[-46  -8  47  12   3 -20 -52 -10 -34   9  25 -50  65 -66 -18 -56  54  10
 -76   7  57  20 -33  22  21  -3 -57  -2 -20  22   3 -56  31  28  -1 -42
  37]	mev
[-13   0  43  12  -5  -9 -49   3 -26  20   4 -68  63 -92 -18 -36  14   7
 -45  14  41  19 -46   8 -13  28 -54   1  -4  48  48 -65  13   1 -48 -11
  36]	sipi
[ 21 -21  55  43 -13   7  23 -12 -28 -14  52 -18   8 -29 -29  43 -15  72
  19  28  31 -17  -3  11 -21 -18 -47  48 -26 -18  86  11  38  -5  29 -31
 -19]	kub
[ -4 -34  34  25  -8 -16  47  17 -26  -2  56  -2  16 -15 -33   1 -12  59
 -34  44  -3   9  27   1  13 -28 -46  44  -9 -28  87 -16  37   0  36  -5
 -16]	mev
[  1 -25  56  54  -6  -6  29 -11 -37 -18  63 -12  14 -37 -26  44  -8  73
  -1  40  27 -13   0   5 -14 -15 -52  52 -29 -12  85   5  21  -8  22 -46
 -16]	kub
[-34 -14  29   9  -5 -12 -52   8 -46   2 -11 -53  67 -98   1  -7  41  20
 -79  10  62  30 -27   4 -20   6 -47  17  -3  35  22 -70  59 -14 -21 -18
  28]	ler
[ -21  -21   42   17   -3    1  -39   16  -13   17   -7  -51   53 -104
  -17  -34   18    4  -32   25   38   32  -38   12   -6   33  -46   -9
    0   52   29  -53   29   -8  -50    2   39]	ler
[ -21  -17   17   17    5   -5  -25   15  -18   18  -30  -56   54 -102
  -10  -27   20   -5  -54   31   21   20  -44   -1  -12   18  -49    5
   12   51   37  -60   28   -4  -68   -6   42]	vidot
[ 28 -25  37  26  -6  -6  22  -6 -10   5  35 -19 -11 -51 -17  25   4  78
  11   9  23   4   3  13  -5 -24 -46  26 -28 -25 105  -4  14  -4  26 -28
  -2]	kebu
[-37 -15  26  23  -2 -20 -55  12 -34   1  -1 -58  54 -90  -5  -2  48  23
 -92  11  74   8 -38  -3   8   5 -56  13 -18  37  11 -63  41 -15 -10 -15
  35]	ler
[-20 -13  38  39  -6 -27 -52  12 -19  10 -51 -52  61 -93  -1 -21  44  20
 -89   3  60  25 -39  -8   1   5 -45  14 -13  41  27 -73  21  -3 -31 -25
  39]	gubi
[ 12  -1  17  20  -5 -15  44   8 -32   5  22  -7  27 -42   4  42   8  64
 -16  43   9 -11  25   5 -23 -40 -73  42 -43 -13 114 -32  19  -2  -8 -61
  -7]	nido
[  5 -41  20  36   0  -8  39  32 -24  -1  57   3  19 -36 -18  29  -9  51
 -14  35   3  10   9 -11  -5 -39 -51  50 -14  -3 111 -10  28 -18   9  -7
 -15]	sipi
[ -7 -22  24  33   0 -24  40  19 -15  -6  59  -6   4 -13 -18  25   4  56
 -36  31  10  -5  26  -8   7 -33 -43  50  -9 -13  94 -29  36   4  29   3
  -6]	Giv
[-23   0  26  23  -1 -16 -49  -5 -22  19  16 -66  66 -62  -4 -41  37  18
 -85  28  52  23 -32   8  16 -13 -66   4  -9  22  28 -67  26  26 -23 -30
  48]	vidot
[ 14  -4  52  41  -1  -3  19  -8 -22 -24  61 -15  14 -25 -13  41   0  71
   6  26  26  16   8   3 -13 -23 -47  61 -33 -19 108   3  31  -4  20 -20
 -11]	mubam
[-22 -35  37  10   3 -11 -41   7 -20  18  -3 -60  62 -98 -24 -21  17   3
 -38  31  47  12 -66  -8  14  28 -49   1  15  52  46 -74  20 -15 -47  -1
  39]	zanib
[-21  12  55  15 -16 -14 -56  -2 -56   3 -12 -63  57 -83  -3 -10  39  32
 -99  17  65  22 -39   5  -5   9 -59  20 -21  35  14 -71  47 -17  -5 -23
  28]	mev
[  4  -7  82  53   1   5  18  -1 -27 -13  53 -12   3 -41 -16  53   8  66
  -9  16  23  10   1  13  -6 -16 -50  62 -34  -3  89  12  30   9  23 -35
 -21]	kebu
[ 15 -33  -6  32  -8 -23  39  17 -18   7  82 -16  19 -16 -21   8  -3  58
 -39  42   8  -3  24 -17  24 -42 -60  44 -12 -32  97 -21  29   2  40  -5
 -18]	sipi
[ 26 -28   9  38  -1   1  35  22 -11   4  65  -1   9 -29 -15  25   2  70
 -37  34  10  11  12 -10  11 -48 -56  47 -15 -10  89  -8  39   4  29  -7
 -20]	kebu
[ 19 -28  49  49 -14 -32  36  -4 -48 -11  35 -34   6 -42 -21  15 -12  67
 -36  57  -4 -19  10  -6   1 -11 -52  47  -9 -14  78 -10  28  -4  23 -37
  -7]	mev
[-22  19  47  25 -14  -8 -55  13 -32   2 -29 -57  49 -96   7   2  52  22
 -97  -2  53  35 -31   9 -19   9 -56  28 -28  53   8 -63  31 -14  -4 -12
  32]	ded
[-36   9  34  23 -10 -22 -47   7 -38   6  -9 -50  45 -75   4   0  51  23
 -92   9  68  13 -32  -5  -2  -1 -50  24 -11  38  25 -76  33 -21  -5 -12
  30]	Giv
[-32  -6  26  26 -13 -24 -52  12 -45   3 -21 -50  63 -99  -3 -13  43  17
 -91  -6  56  25 -38  -1  -7   6 -47  15 -21  47  27 -60  27 -28 -16 -22
  35]	sipi
[  6 -43  49  64 -25 -41  37  24 -36  -4  36 -24  31 -34 -36   3 -12  48
 -49  41 -25  -7  34 -22   6 -19 -52  52  10 -16  73  -6  36   9  26 -28
 -15]	kub
[  7 -33 -10  14  -1 -10  39  20 -20  12  82   6  26 -17 -14  -5  -9  62
 -26  60   4   6  34  -9  18 -38 -58  26  -1 -29  97 -32  22   4  26  -9
 -26]	ler
[-16  -3  54  35 -10 -19 -78  14 -15   2   5 -66  53 -92  -5 -25  44  22
 -88   0  91  31 -39 -14   8   5 -66  -4 -12  22  24 -65  12  -2 -20 -24
  48]	ler
[-29  -7  21  19  -2 -11 -54  -4 -18   7  45 -57  71 -75 -11 -49  40  18
 -80  12  58  22 -36  11   7  -9 -67   3  -4  19  26 -73  21  32 -17 -38
  49]	ded
[-38  15  24  10   1  -4 -56  -9 -31  14  22 -48  89 -66 -15 -28  52  12
 -75   6  63  22 -35  15  18  -9 -67   7 -11  14  28 -59  39  27 -15 -48
  33]	kebu
[ 32 -18  73  50 -41 -22  30  -5 -33 -14  24 -49  18 -49 -29   8 -22  58
 -19  43  -6 -12  13  -2  -9  -6 -56  50   9 -34  75   5  37   8  31 -34
  15]	nido
[ 15   0  62  44 -10  15  22  -3 -24 -17  57  -2  12 -44 -23  47  -1  81
   5  23  30  -3  -7  20 -26 -20 -47  52 -31 -21  92  19  25  -2  18 -41
 -11]	kebu
[-30   3  10  17  -1  -9 -47  -7 -16  14  19 -55  77 -61  -6 -50  41   9
 -84  20  55  30 -28  14   7 -17 -61   1  -5  15  18 -62  29  33 -21 -35
  42]	vidot
[ 13 -48   0  38  -7  -9  47  14 -22   4  54  -7  10 -26 -21  18  -4  55
 -33  39   8  -9  15 -16  26 -51 -59  47  -3 -21  91 -24  38  -6  34  -6
 -26]	kub
[ 17  -3  85  56 -29 -33  23  -2 -38 -20  46 -43  18 -39 -29  25 -11  59
 -34  38  -4 -10  14  -8  -8  -7 -52  56  12 -25  91 -15  30  15  22 -37
   5]	Giv
[ 13 -24  29  30  -3 -21  29  -1 -31   3  47 -20  23 -36 -20  30   3  65
 -11  29  14  -9  19   0 -12 -32 -62  33 -29 -19 100 -21  23   6  15 -50
 -14]	kub
[ 14 -32  23  35 -21 -18  44  17 -14   9  55 -13  14 -23 -17   2  -6  59
 -41  46  -1   7  27 -14  23 -33 -62  46 -12 -25  83 -20  37   5  33 -16
  -8]	nido
[-19  -4  45  42  -4 -19 -63  17 -14   8   8 -60  45 -92  -3 -31  46  20
 -94   0  75  29 -33  -8  20   0 -64  -2 -20  34  22 -59  13   4 -15 -18
  40]	ler
[ -7  -2  59  33 -10 -17 -66  11 -15   2 -15 -52  60 -84  -7 -18  41  25
 -86  -4  82  32 -39 -18  -9   2 -56   8  -4   8  29 -61   9   5 -16 -38
  36]	gubi
[-21 -20  12  17   8  -9 -27  18 -21  10 -20 -59  62 -98 -13 -28  16  -1
 -66  32  29  10 -46  -6 -20   3 -55   6  19  46  40 -61  28   4 -72 -15
  52]	vidot
[ 15 -27  19  23  10 -13  25   5 -18   1  28 -12  11 -45  -4  41  18  60
  -9  16  13   8  10   9 -22 -34 -48  34 -39   4 114 -35  17  -2  10 -39
 -13]	ded
[-19  -3  40  17   2   0 -37  24 -23  19   6 -50  67 -88 -14 -26  20   8
 -65  26  30   4 -49   2 -19  11 -67   6   1  52  47 -74  12   6 -67 -28
  42]	ded
[-26  17  35  18 -14 -28 -52   5 -38   6 -26 -58  44 -87   3  -5  53  25
 -91   4  63  11 -29  -5 -14  11 -46  21 -11  41  14 -76  28 -16  -8 -16
  32]	Giv
[  2 -23  70  57  -5  -3  33  -4 -30 -16  65 -11  20 -36 -33  43  -3  69
   1  23  24   3  10  15 -12 -27 -51  50 -37 -15 105   7  33   0  23 -42
 -17]	kub
[ 20 -29  11  20   1 -27  36   5  -6   6  40 -12  30  -5 -25   8  -5  61
 -23  44  -4   4  20 -13   1 -41 -47  47   1 -18  91 -20  46  17  29 -16
 -15]	gubi
[-33  -4  37  25  -8 -22 -61  -7 -29  11  39 -56  69 -70  -5 -48  51  16
 -91 -12  62  38 -29  16  21  -8 -58  -1 -30  22  18 -58  24  24   8 -36
  40]	sipi
[  6 -16  62  40  -1   1  11 -10 -22 -21  67 -21  11 -43 -24  39  -3  68
  11  29  39  -1  -1  12 -11 -11 -48  46 -26 -15  89   5  38   4  20 -33
 -14]	ler
[ -10   -5   54   37  -23  -14  -67   10  -29    8   -4  -58   60  -92
   -2  -31   46   31 -108   -1   69   29  -42   -3    3   -5  -57    8
   -2   20   13  -65   12    3  -10  -29   43]	kebu
[-38   3  53  15   7 -10 -51 -14 -30  14  25 -61  66 -57 -15 -37  43  15
 -86  13  69  21 -46  19  23  -6 -67   6 -25  17  25 -71  27  31 -15 -48
  36]	mev
[ 14 -22  56  27 -18 -23  27  -1 -23  -3  32 -17  14 -40 -17  28   5  71
 -14   6  11  35  31  12 -21 -31 -49  31 -37 -16 102 -21  31  -8  31 -29
  -9]	kub
[ 17   2  36  10 -11 -12  26  -3 -30   5   9 -15  24 -43   2  28   8  60
 -12  20  14  17  21  16 -39 -35 -57  29 -39 -12 106 -24  20  -3  10 -58
  -3]	nido
[  8 -10  41  51  -1  -3  28  -9 -32 -11  58 -14  23 -23 -16  25   8  66
  -1  37  24 -12   9  16  -7 -23 -45  58 -36 -21  87  10  26   2  24 -32
 -16]	mubam
[-40  -9  27  23  -3 -24 -49 -12 -27   4  32 -55  64 -78   0 -35  52  17
 -95  12  64   7 -46  12  36  -7 -64   5 -14  28   7 -74  19  20  -3 -27
  47]	zanib
[-11   4  24   4  -6   1 -41  -3 -27  30 -30 -55  75 -90 -13 -41  27   5
 -56  25  34  24 -46  10 -11  19 -50  -2  13  49  31 -71  22  -3 -55 -19
  32]	kebu
[-14   6  36   9  -1  -3 -44   7 -31  20 -12 -62  76 -99 -18 -24  23  14
 -71  24  34  20 -48   3 -18  19 -58  11  11  46  34 -67  23   9 -55 -27
  37]	kebu
[ -23    5   46   22   -8  -13  -44    3  -19   10  -11  -58   54 -108
   -9  -24   25    8  -49   18   38   16  -55   11    3   21  -56    4
   -2   50   40  -64    0   -1  -37  -13   38]	zanib
[  5 -34  14  24  -7 -25  42  17 -24  -2  74  -7  32 -17 -31   8  -1  64
 -48  49  -8 -10  29 -10  14 -38 -60  48   7 -31  74 -18  34  18  28 -18
  -6]	kebu
[ -4   2  63  45  -7   5  29   1 -28 -18  55  -8  20 -47 -13  44   0  62
  -1  30  28  13  20  13 -26 -17 -60  62 -41 -12  95   7  38   8  12 -50
 -16]	nido
[  2 -28  48  26  -4 -30  25  15 -21 -11  59 -14  13 -34 -21  17  -1  65
 -26  12   9  33  33  -3 -12 -24 -45  50 -27   3  86 -12  36  -4  30  -1
  -4]	sipi
[  6 -23  26  35 -10 -36  40   6 -20  -3  61 -16  18 -21 -11  15   5  63
 -53  44  -6  12  22 -10  33 -40 -59  50 -12 -12  82 -30  29   4  47  -5
  -7]	zanib
[-12 -22  40  24   3  -4 -43  18 -19  24 -15 -62  48 -91 -14 -20  30  -2
 -62  19  41   5 -57 -10   6  21 -59   3   3  56  42 -73  11 -13 -46 -11
  35]	ded
[ 15  -9  72  55 -32 -27  28  10 -35 -11  44 -25  23 -39 -23  -4  -1  58
 -48  32 -31  -4  22   5  -7 -16 -53  50   2 -23  63   0  29  15  34 -37
  10]	ded
[  0 -42  -1  32   3 -39  48  17 -21   2  68  -8  25 -27 -16  10   7  63
 -52  53  -4   0  30 -16  34 -43 -58  49 -11  -4  78 -34  36   6  34  -3
 -11]	zanib
[  1  -2  69  42  -4  -2  21   6 -27 -23  64  -5   7 -32 -14  45  -2  74
   6  25  27  15  17   8 -27 -14 -52  59 -42 -19  93  18  21 -10  18 -28
  -6]	mubam
[  3  -6  58  39  -1  -2  30   4 -17 -16  69 -12  19 -31 -27  48  -2  67
  -1  34  12   1   6  11 -23 -19 -56  58 -32  -6 108  -5  28   2  11 -34
 -11]	ded
[-45 -13  34  15  -7 -10 -47  -4 -29   6   8 -44  77 -76  -9 -51  48   3
 -73  -2  67  27 -22  13   8  -7 -61   7 -11  21   8 -59  48  24 -19 -44
  49]	nido
[ -21   -4   39   21    4   -7  -42   20  -26   21  -29  -53   61 -107
  -14  -21   30    9  -63   14   27   20  -46    4   -3   16  -55   10
   -2   65   41  -63   19    1  -57  -16   34]	kebu
[  -6    1   51   32  -11  -12  -66    8  -31    3  -14  -60   48 -107
    7  -15   49   30  -90   -2   68   30  -44   -3    0    3  -63    6
  -13   38   16  -64   16   -4  -25  -24   52]	kebu
[-18   4  43  22 -18  -4 -61   5 -37   9 -44 -63  47 -92   5  -6  39  22
 -72   9  62  36 -41   6 -19   8 -40  23  -8  39  19 -55  48 -27  -9   0
  30]	vidot
[ -13   -2   45   40  -10  -22  -69    8  -23    2  -28  -73   48 -100
    2  -22   41   27  -92    3   72   31  -44   -7  -11   -4  -52   13
  -11   35   28  -64   18   -3  -27  -23   50]	vidot
[  2 -29  28  31  -8 -18  39  24 -24  -2  78   2  17 -26 -14  18  -7  62
 -35  36  -1  20  22  -9   6 -33 -55  43 -20 -15 102 -18  17 -12  27  -6
 -12]	sipi
[ -4  26  51  48 -11 -15 -60  16 -21   8  -8 -55  31 -93  13 -16  59  16
 -86  -2  72  11 -33  -9   3   4 -62   1 -22  37  22 -65   1   2 -19 -24
  36]	Giv
[-20  -8  40  15   4   1 -47   3 -20  20   3 -70  59 -97 -20 -32  13   3
 -49  27  50  20 -52   3   4  27 -60  -6   9  43  44 -65  27   3 -53 -12
  40]	ler
[-14  -6  17  16  -3   2 -27  14 -20  32 -34 -60  58 -88 -10 -21  19  -4
 -43  44  23   7 -50   2 -10  22 -49   6  12  41  48 -64  28 -13 -64  -4
  28]	vidot
[ -8  -9  64  55   3 -18  20  -4 -32 -28  72 -14  11 -43  -7  51   7  65
 -16  29  21 -12  -3   3   5 -21 -60  62 -33  -2  85   0  28  14  20 -41
  -6]	zanib
[-19 -10  24   9   2  -8 -40   9 -25  14 -16 -60  64 -91  -9 -39  20   1
 -55  25  41  16 -43  -2  -9  16 -58   7  11  39  40 -71   7  -5 -62  -9
  46]	mubam
[  7 -36  29  34  -2 -17  25  10 -30  -2  75 -17  20 -25 -17  20   2  54
 -36  22  22   7  15  -8   6 -34 -50  43 -18 -21 101 -22  27   0  35 -16
 -17]	sipi
[-40  -7  45  12   1  -7 -68 -10 -21  12  50 -60  72 -67  -6 -45  44  12
 -86   5  76  38 -43  15  21  -9 -68 -10 -10  16  22 -72  31  30 -13 -40
  45]	ler
[-18  -5  47  37 -19 -15 -52  14 -23   9 -19 -59  59 -95   0 -36  40  16
 -94   5  64  22 -34  -5  -1  -2 -64  13 -12  26  17 -63  18   8 -24 -37
  48]	nido
[-33   3  40   6 -18  -4 -42   0 -16  11  40 -43  66 -65  -9 -50  29  19
 -79  18  63  22 -33  10   6  -4 -77  -2 -10   3  12 -60  15  22 -19 -45
  56]	nido
[-31   5  21  16   5 -25 -60  -7 -19  10  32 -58  68 -74  -1 -31  48  21
 -84  13  72  10 -46   4  32 -17 -75   4 -18  29  31 -81   6  27 -10 -34
  41]	zanib
[ 11 -27  53  57 -17 -25  36  23 -38 -14  55 -15  25 -41 -19  24  -7  49
 -31  26  -9  -1  27  -9 -17 -20 -51  51 -11 -21  94   5  33   1  16 -29
  -8]	sipi
